Here is a tiny trained network, its code and every weight. The questions are about switching its units off for an input and a class, where a switched-off unit gives its printed mean instead of its output.

import numpy as np


def w(rows, s, z=0):
    codes = np.array(rows[::2]) - 128.0
    scale = np.full(codes.shape[1], s)
    scale[-1] = z or s
    return codes * scale


def f(y):
    return y / 2 * (1 + np.tanh(0.7978845608 * (y + 0.044715 * y**3)))


def log_softmax(a):
    a = a - a.max(-1, keepdims=True)
    return a - np.log(np.exp(a).sum(-1, keepdims=True))


def net(x, mask):
    res = np.array(x, float).reshape(1, 5) / 4 @ E
    y = f(res @ A[0][:, :-1].T + A[0][:, -1])
    res = res + np.where(mask, y, B[0][:, -1]) @ B[0][:, :-1]
    return log_softmax(res[-1] @ U[:, :-1].T + U[:, -1])


A, B = {}, {}
E = w([
[126,131,126,133,125],'x0',
[1,188,93,128,171],'x1',
[127,127,127,127,122],'x2',
[118,74,30,99,42],'x3',
[196,209,79,54,142],'x4',
],0.0075)
A[0] = w([
[74,56,243,172,141,105],'N0',
[192,238,117,66,154,78],'N1',
[233,126,194,181,124,205],'N2',
[162,200,254,166,184,68],'N3',
[38,212,125,140,145,97],'N4',
[194,111,167,140,122,3],'N5',
[171,99,175,105,125,47],'N6',
],0.012,0.0047)
B[0] = w([
[115,129,118,209,157,228],'N0',
[82,91,139,255,161,235],'N1',
[134,185,181,79,155,254],'N2',
[106,115,33,82,48,233],'N3',
[229,98,208,61,151,207],'N4',
[156,16,143,120,160,154],'N5',
[173,65,160,129,141,150],'N6',
],0.018,0.0082)
U = w([
[170,94,196,64,161,76],'0',
[78,120,109,236,166,51],'1',
[98,192,136,111,128,254],'2',
[99,80,1,66,62,124],'3',
],0.0092,0.01)

Each question gives the input, the list of numbers given to net, and the class t.
The units are the neurons (one row each of A and B). Each row of codes is followed by its name. A weight is (code - 128) times the scale printed after its matrix; where a second scale follows, it is the last column's (A, B and U).
mask holds one flag per neuron, in row order. A switched-off neuron (its flag False) gives its mean, the last column of its row in B, instead of its output. The means were averaged over made-up inputs and are rounded, as every weight is.
A unit's drop is (log p(t) with every unit on - log p(t) with that unit switched off) / (log p(t) with every unit on - log p(t) with every unit switched off).
top k neurons: the k neurons with the biggest drops, biggest first
drop when u is switched off: that unit's drop, to one decimal
input [3,3,-4,-5,3], class 3: top 3 neurons : [N3; N2; N0]
input [-3,-5,-4,3,6], class 1: top 3 neurons : [N1; N4; N3]
input [7,8,-7,4,8], class 0: top neuron : [N4]
input [1,-1,-1,1,4], class 1: top 2 neurons : [N3; N4]
input [-3,2,-4,6,8], class 1: top 2 neurons : [N1; N3]
input [-6,2,6,-7,6], class 3: top 2 neurons : [N3; N0]
input [5,3,-4,1,5], class 1: top 3 neurons : [N1; N2; N3]
input [-5,7,-5,4,5], class 0: top 2 neurons : [N4; N3]
input [-1,-2,2,6,7], class 1: top 4 neurons : [N1; N3; N2; N4]
input [6,-4,5,1,6], class 1: top 2 neurons : [N1; N4]
input [-1,-1,-5,-6,-3], class 3: top 2 neurons : [N3; N1]
input [-1,7,-4,0,8], class 1: top 2 neurons : [N1; N2]
input [5,6,7,6,3], class 0: top 2 neurons : [N3; N4]
input [3,4,5,-5,-4], class 3: top 3 neurons : [N3; N1; N2]
input [-7,-5,-8,-7,7], class 1: top neuron : [N1]
input [-2,6,3,1,-5], class 0: drop when N3 is switched off : 0.1
input [0,5,0,-7,-5], class 3: drop when N3 is switched off : 1.3
input [-4,7,7,6,-1], class 0: drop when N4 is switched off : 0.7
input [4,7,5,-5,-5], class 0: drop when N4 is switched off : 2.4
